gaf: [ 0  0 -2  1  0 -2 -2  3 -1 -1  0]
mif: [  3   5  20  -9   1  29  19 -31   6   6  -2]
vir: [  7  10  38 -16   2  54  36 -59  11  11  -4]
zavi: [  5   7  28 -12   1  40  27 -43   8   8  -3]
Pebi: [  5   7  27 -12   1  39  26 -42   8   8  -3]
Table of tags by key:
[10] -> k_184
[0] -> k_650
[7] -> k_747
[1] -> k_324
[-1] -> k_79
key gaf 1: 
k_650
asked: [  3   5  20  -9   1  29  19 -31   6   6  -2]
mif

zona: [ 48  39  37  22  37  28  55  51  -9  36  45  38  35  -4  41 -17  36]
fita: [  1   7  36  33  28   2  54  31 -23   4  -6  24   4 -16  25 -22  23]
fiso: [ 36  25   7  33   4   2  28  24   4 -16   1  -6  54  24 -23 -22  31]
Kem: [ 41  37  36  48  -9  38  35  28  45  37  -4  39  22  37  51  55 -17]
order: [-17  55  51  37  22  39  -4  37  45  28  35  38  -9  48  36  37  41]
Kem
order: [-23 -22 -16  -6   1   2   4   4   7  23  24  25  28  31  33  36  54]
fita
order: [ 36 -17  41  -4  35  38  45  36  -9  51  55  28  37  22  37  39  48]
zona
key -> tag
[45] -> k_450
[39] -> k_693
[22] -> k_843
[25] -> k_10
[37] -> k_832
[7] -> k_587
key Kem 1: 
k_832
asked: [ 36  25   7  33   4   2  28  24   4 -16   1  -6  54  24 -23 -22  31]
fiso
order: [  7  31   2  36 -22 -16   4   1  54  28  25  -6 -23  23  33   4  24]
fita

Zoful: [ -4   8  37  10 -20]
tuk: [-28 -26 -28  11 -10]
luni: [ -4  37   8  10 -21]
kegob: [-10 -28 -29 -26  11]
zelo: [ 13 -35 -15   1  38]
tags:
[37] -> k_589
[9] -> k_95
[8] -> k_574
[-28] -> k_882
[-27] -> k_856
[-35] -> k_952
[10] -> k_527
key Zoful 1: 
k_574
where: [38]
zelo, 4
order: [-26 -10 -28 -29  11]
kegob
has: [-28  11]
yes
order: [ 10  -4   8 -21  37]
luni
asked: [ -4   8  37  10 -20]
Zoful
has: [ 11 -10]
yes

somaz: [-24   3  -6 -19  -8 -10  -1  25  -1 -12]
rut: [ -5 -31  -9 -42 -16  -6  -7   8  -9 -56]
sanod: [ -5 -16 -31 -56  -7 -42  -9   8  -9  -5]
Dom: [-26   6 -11 -30 -30 -21   2  32   5 -32]
has: [ 8 -9 -5]
yes
order: [ -5  -9   8  -9 -42  -7 -56 -31 -16  -5]
sanod
has: [-26   6]
yes

rad: [-23 -24  38  16  25 -18  49  42  -5 -24 -20  24 -23  -5 -37  -6  22 -22
  -6]
Finu: [ 0  0 -1  0 -1  0 -2 -1  0  0  0 -1  0  0  1  0  0  0  0]
Sel: [ 34  29   0  -2  -7  25  -3 -19   7  27  36  -8  30   5  16   6  -6  34
   8]
gigal: [ 3  3 -2 -1 -2  2 -3 -3  1  2  3 -2  3  0  3  1 -1  3  1]
asked: [ 3  3 -2 -1 -2  2 -3 -3  1  2  3 -2  3  0  3  1 -1  3  1]
gigal
has: [34  7]
no

zivas: [-27 -27  13   8  -1 -13  -5  18  -5  15  -5 -21   1 -11  14 -23   0   6
 -11   2  16   1 -26 -10  -5 -12  -8  14 -13]
Mor: [ 27  -6 -25 -15  29   2   5  11  12  -2   2   8 -11   6  14   1  -4 -11
 -16  27  25   3  -5   7 -41  -3  -5 -35 -15]
ket: [  0  19  -9  19  19  -9  30  -9  43  44 -28  17   9 -11  25 -56  10 -24
   0 -19  -8   9  -6  22 -19 -30 -28  13   2]
Dig: [ 11   2 -25  14 -35  -6 -15  27  -3 -41   5  -4   1   7  -5  27 -11  25
 -11   3  -4  12   2 -15  -2 -16  29   6   8]
nipo: [-24 -12  11 -10  19  17  20  21 -23  14  18   0 -21  17  16  -9   3 -13
 -16  10   6  41   8  13   9  13   8 -28 -11]
tinib: [ -9   3 -58  -5 -23   8  28  15 -23  22  10  13  -1  15   7 -24  12   7
  12   7  -9   6   9  16 -29 -19 -17   2  15]
has: [-10  19]
yes
asked: [-24 -12  11 -10  19  17  20  21 -23  14  18   0 -21  17  16  -9   3 -13
 -16  10   6  41   8  13   9  13   8 -28 -11]
nipo
order: [  6  -3  11  -4  -4  -2 -15 -35 -16   5  -5   8  -6   2  14 -41   2  25
  27  29 -15  27   1  12 -25 -11 -11   3   7]
Dig
order: [  7  15  10  -1  -5   7  12 -58 -24   8  12  16   2  -9  -9  28 -17  15
   9 -19 -23   7  13 -23 -29  15   3  22   6]
tinib

nud: [  0 -49  43 -28 -34  43  36]
lika: [-26  10  52  54 -24  39  33]
fogis: [  0 -12  53  21 -52  42  27]
has: [54 52 10]
no
has: [-49  44]
no

nitu: [-31 -29 -10  -7  13  31   4  18   7  17 -48  46 -45  33 -41  18]
Muk: [-21 -33   8   8 -50 -45  -7  36 -30 -26 -39  22   9  16  -4 -44]
sanot: [-31 -29 -10  -7  13  31   4  18   7  17 -48  46 -45  33  -4 -18]
resug: [-21 -33   8   8 -50 -45  -7  36 -30 -26 -39  22   9  16  36  -5]
asked: [-21 -33   8   8 -50 -45  -7  36 -30 -26 -39  22   9  16  -4 -44]
Muk
order: [ 46 -45  33 -41  18 -31 -29 -10  -7  13  31   4  18   7  17 -48]
nitu

gam: [ -7   3 -13 -17  11   3  12  -9   1  28 -16  -1  20   7  21  -7  14  -6
   1  36   2  -3  -2   8  26   2   2 -21  13  -3  -2   2  -1  12  -7   1
   1  15  16   5  17]
Zotug: [ 36   1  -8  20 -18  -1 -17  -9  10 -16  17  -7  -8 -17 -14   3   2 -14
 -19  -4  16  16  -6   1  -7  10   4  15   1  -4   1   7   3  -8  -7  17
  11  -1  -5   3  14]
pas: [ 36   1  -8  20 -18  -1 -17  -9  10 -16  17  -7  -3 -17 -14   3   2 -14
 -19  19  16  16  -6   1  -7  10   4  15   1  -4   1   7   3  -8  -7  17
  11  -1  -5   3  14]
fatum: [ 20  14  -6  12 -13 -16  15 -21   7  -1  26 -17   1  -3   3  -1   1   3
  17  12  -7  -9   2   2   2   5  35  28  -7  16  21   2   1  11  -7  -2
  -2  13   8  -3   1]
order: [-21 -17 -16 -13  -9  -7  -7  -7  -6  -3  -3  -2  -2  -1  -1   1   1   1
   1   2   2   2   2   3   3   5   7   8  11  12  12  13  14  15  16  17
  20  21  26  28  36]
gam
tags:
[3] -> k_980
[7] -> k_281
[-17] -> k_114
key Zotug 13: 
k_114
asked: [ 36   1  -8  20 -18  -1 -17  -9  10 -16  17  -7  -8 -17 -14   3   2 -14
 -19  -4  16  16  -6   1  -7  10   4  15   1  -4   1   7   3  -8  -7  17
  11  -1  -5   3  14]
Zotug

